Below is a small trained network, with its code and all its weights. Each question gives an input and a class and asks what happens when units are switched off, that is, made to give their printed mean instead of their output.

import numpy as np


def w(rows, s, z=0):
    codes = np.array(rows[::2]) - 128.0
    scale = np.full(codes.shape[1], s)
    scale[-1] = z or s
    return codes * scale


def f(y):
    return y / 2 * (1 + np.tanh(0.7978845608 * (y + 0.044715 * y**3)))


def log_softmax(a):
    a = a - a.max(-1, keepdims=True)
    return a - np.log(np.exp(a).sum(-1, keepdims=True))


def net(x, mask):
    res = np.array(x, float).reshape(1, 6) / 4 @ E
    y = f(res @ A[0][:, :-1].T + A[0][:, -1])
    res = res + np.where(mask, y, B[0][:, -1]) @ B[0][:, :-1]
    return log_softmax(res[-1] @ U[:, :-1].T + U[:, -1])


A, B = {}, {}
E = w([
[41,182,90,126,119,167,111],'x0',
[135,136,124,128,129,111,117],'x1',
[98,156,254,168,125,153,74],'x2',
[140,177,122,137,162,56,112],'x3',
[53,62,143,186,110,34,124],'x4',
[115,90,105,142,217,167,84],'x5',
],0.0099)
A[0] = w([
[43,103,124,220,101,92,170,10],'neuron 1',
[209,88,196,80,137,79,159,172],'neuron 2',
[29,203,92,107,99,157,111,129],'neuron 3',
[109,84,146,86,70,117,184,199],'neuron 4',
[204,75,66,113,147,56,180,242],'neuron 5',
[153,198,151,107,9,91,179,97],'neuron 6',
[123,110,224,101,127,123,80,101],'neuron 7',
[108,88,56,90,200,125,191,131],'neuron 8',
[157,146,123,111,157,171,153,81],'neuron 9',
[190,203,131,118,114,183,162,86],'neuron 10',
[137,90,55,100,146,117,164,68],'neuron 11',
[87,70,149,161,131,88,149,18],'neuron 12',
[132,138,221,161,181,171,75,136],'neuron 13',
[98,131,233,90,172,155,44,82],'neuron 14',
[189,159,175,24,212,185,131,66],'neuron 15',
[73,37,118,174,153,78,149,67],'neuron 16',
[119,109,125,147,254,139,90,172],'neuron 17',
[60,206,89,154,77,138,115,143],'neuron 18',
[30,198,56,131,152,137,111,226],'neuron 19',
[169,60,102,166,169,145,34,183],'neuron 20',
[111,72,43,45,154,115,102,111],'neuron 21',
[205,87,182,160,150,95,205,134],'neuron 22',
[124,66,90,169,241,176,42,119],'neuron 23',
[147,124,59,122,152,113,176,158],'neuron 24',
[111,129,181,184,191,165,82,171],'neuron 25',
[156,145,200,131,144,88,116,214],'neuron 26',
[122,162,160,230,89,158,94,80],'neuron 27',
[142,85,62,172,160,160,154,164],'neuron 28',
[188,97,125,87,226,189,63,87],'neuron 29',
[239,39,154,134,187,104,111,97],'neuron 30',
[56,13,134,132,150,91,87,98],'neuron 31',
[171,96,213,176,168,173,27,105],'neuron 32',
[142,79,168,130,123,191,105,135],'neuron 33',
[71,68,172,110,136,34,144,84],'neuron 34',
[18,176,79,61,170,142,70,152],'neuron 35',
],0.0082,0.0011)
B[0] = w([
[131,134,95,101,122,143,96,215],'neuron 1',
[102,45,128,114,171,167,121,208],'neuron 2',
[182,42,119,128,157,183,129,224],'neuron 3',
[119,169,146,108,112,124,141,177],'neuron 4',
[107,120,100,161,114,129,146,245],'neuron 5',
[2,134,182,110,157,131,180,226],'neuron 6',
[168,112,134,145,110,118,128,198],'neuron 7',
[145,142,134,188,96,42,133,218],'neuron 8',
[143,161,133,100,123,113,71,167],'neuron 9',
[118,157,126,94,125,117,86,209],'neuron 10',
[166,131,125,168,87,91,116,198],'neuron 11',
[135,145,100,123,133,107,84,182],'neuron 12',
[159,152,132,157,120,95,138,236],'neuron 13',
[198,143,116,173,58,83,115,237],'neuron 14',
[110,158,74,107,99,145,60,238],'neuron 15',
[108,169,81,102,149,128,63,218],'neuron 16',
[78,119,182,107,117,129,155,220],'neuron 17',
[169,68,158,151,171,176,125,203],'neuron 18',
[150,75,140,122,138,158,132,239],'neuron 19',
[74,112,158,91,164,133,166,197],'neuron 20',
[166,144,153,174,84,96,130,212],'neuron 21',
[141,99,80,136,176,179,146,201],'neuron 22',
[60,174,177,134,182,126,197,254],'neuron 23',
[167,168,121,157,74,99,160,196],'neuron 24',
[149,156,154,155,99,123,157,218],'neuron 25',
[129,96,131,130,116,120,146,183],'neuron 26',
[139,120,144,140,95,106,126,192],'neuron 27',
[90,133,123,163,106,85,143,186],'neuron 28',
[70,134,132,90,135,117,114,230],'neuron 29',
[163,69,90,135,184,149,132,222],'neuron 30',
[116,187,100,108,154,140,89,227],'neuron 31',
[163,141,123,157,129,122,150,242],'neuron 32',
[149,143,146,126,117,151,117,182],'neuron 33',
[129,164,114,94,144,131,98,211],'neuron 34',
[128,69,120,131,143,158,125,238],'neuron 35',
],0.0091,0.0067)
U = w([
[174,167,118,205,54,100,131,89],'0',
[125,208,66,33,135,144,1,74],'1',
[159,43,104,125,172,180,119,45],'2',
[73,168,149,101,133,138,164,254],'3',
],0.014,0.005)

Each question gives the input, the list of numbers given to net, and the class t.
The units are the neurons (one row each of A and B). Each row of codes is followed by its name. A weight is (code - 128) times the scale printed after its matrix; where a second scale follows, it is the last column's (A, B and U).
mask holds one flag per neuron, in row order. A switched-off neuron (its flag False) gives its mean, the last column of its row in B, instead of its output. The means were averaged over made-up inputs and are rounded, as every weight is.
A unit's drop is (log p(t) with every unit on - log p(t) with that unit switched off) / (log p(t) with every unit on - log p(t) with every unit switched off).
The circuit of an input: a set's keep is (log p(t) with only the set's units on - log p(t) with every unit switched off) / (log p(t) with every unit on - log p(t) with every unit switched off). Starting from the 12 units with the biggest drops (on a tie, the unit counted first), units are removed one at a time, each time the one whose removal leaves the highest keep (on an exact tie, the one counted first), for as long as the keep stays at least 0.8.
circuit, biggest first: the units of the circuit, biggest drop first
most important unit: the unit with the biggest drop
k most important neurons: the k neurons with the biggest drops, biggest first
drop of u: that unit's drop, to one decimal
input [8,-8,-8,3,8,5], class 0: most important unit -> neuron 8
input [7,8,-7,7,-7,4], class 0: circuit, biggest first -> neuron 8; neuron 21
input [1,-3,5,5,6,-7], class 3: 2 most important neurons -> neuron 6; neuron 15
input [-1,-8,6,1,-8,-3], class 1: 2 most important neurons -> neuron 15; neuron 10
input [-6,-3,6,-6,6,3], class 0: 4 most important neurons -> neuron 14; neuron 32; neuron 25; neuron 13
input [8,3,7,-8,0,5], class 2: 3 most important neurons -> neuron 3; neuron 35; neuron 18
input [-3,-8,3,-7,-8,8], class 1: 2 most important neurons -> neuron 15; neuron 9
input [-3,-1,-6,4,-4,-7], class 3: 3 most important neurons -> neuron 6; neuron 14; neuron 2
input [-8,-2,4,2,-7,-3], class 2: 2 most important neurons -> neuron 2; neuron 30
input [3,4,-5,6,2,6], class 3: 3 most important neurons -> neuron 23; neuron 14; neuron 17
input [1,-7,4,2,7,7], class 1: 2 most important neurons -> neuron 16; neuron 31
input [-8,5,-3,-1,2,-8], class 2: 2 most important neurons -> neuron 2; neuron 22
input [-5,4,5,3,1,6], class 3: 2 most important neurons -> neuron 23; neuron 20
input [-1,-5,-7,5,-6,-4], class 0: circuit, biggest first -> neuron 24
input [-6,-1,7,-3,-2,2], class 0: 2 most important neurons -> neuron 14; neuron 13
input [-1,1,-8,7,-8,1], class 0: 3 most important neurons -> neuron 8; neuron 24; neuron 21
input [-7,4,1,-3,5,-1], class 2: drop of neuron 15 -> 0.1
input [2,-3,6,-4,-8,-4], class 1: drop of neuron 15 -> 0.5
input [6,-2,-1,-1,5,-5], class 2: drop of neuron 18 -> 0.3
input [-6,-3,0,-4,-7,5], class 1: drop of neuron 15 -> 0.7
input [-1,2,-6,2,-1,8], class 3: circuit, biggest first -> neuron 23
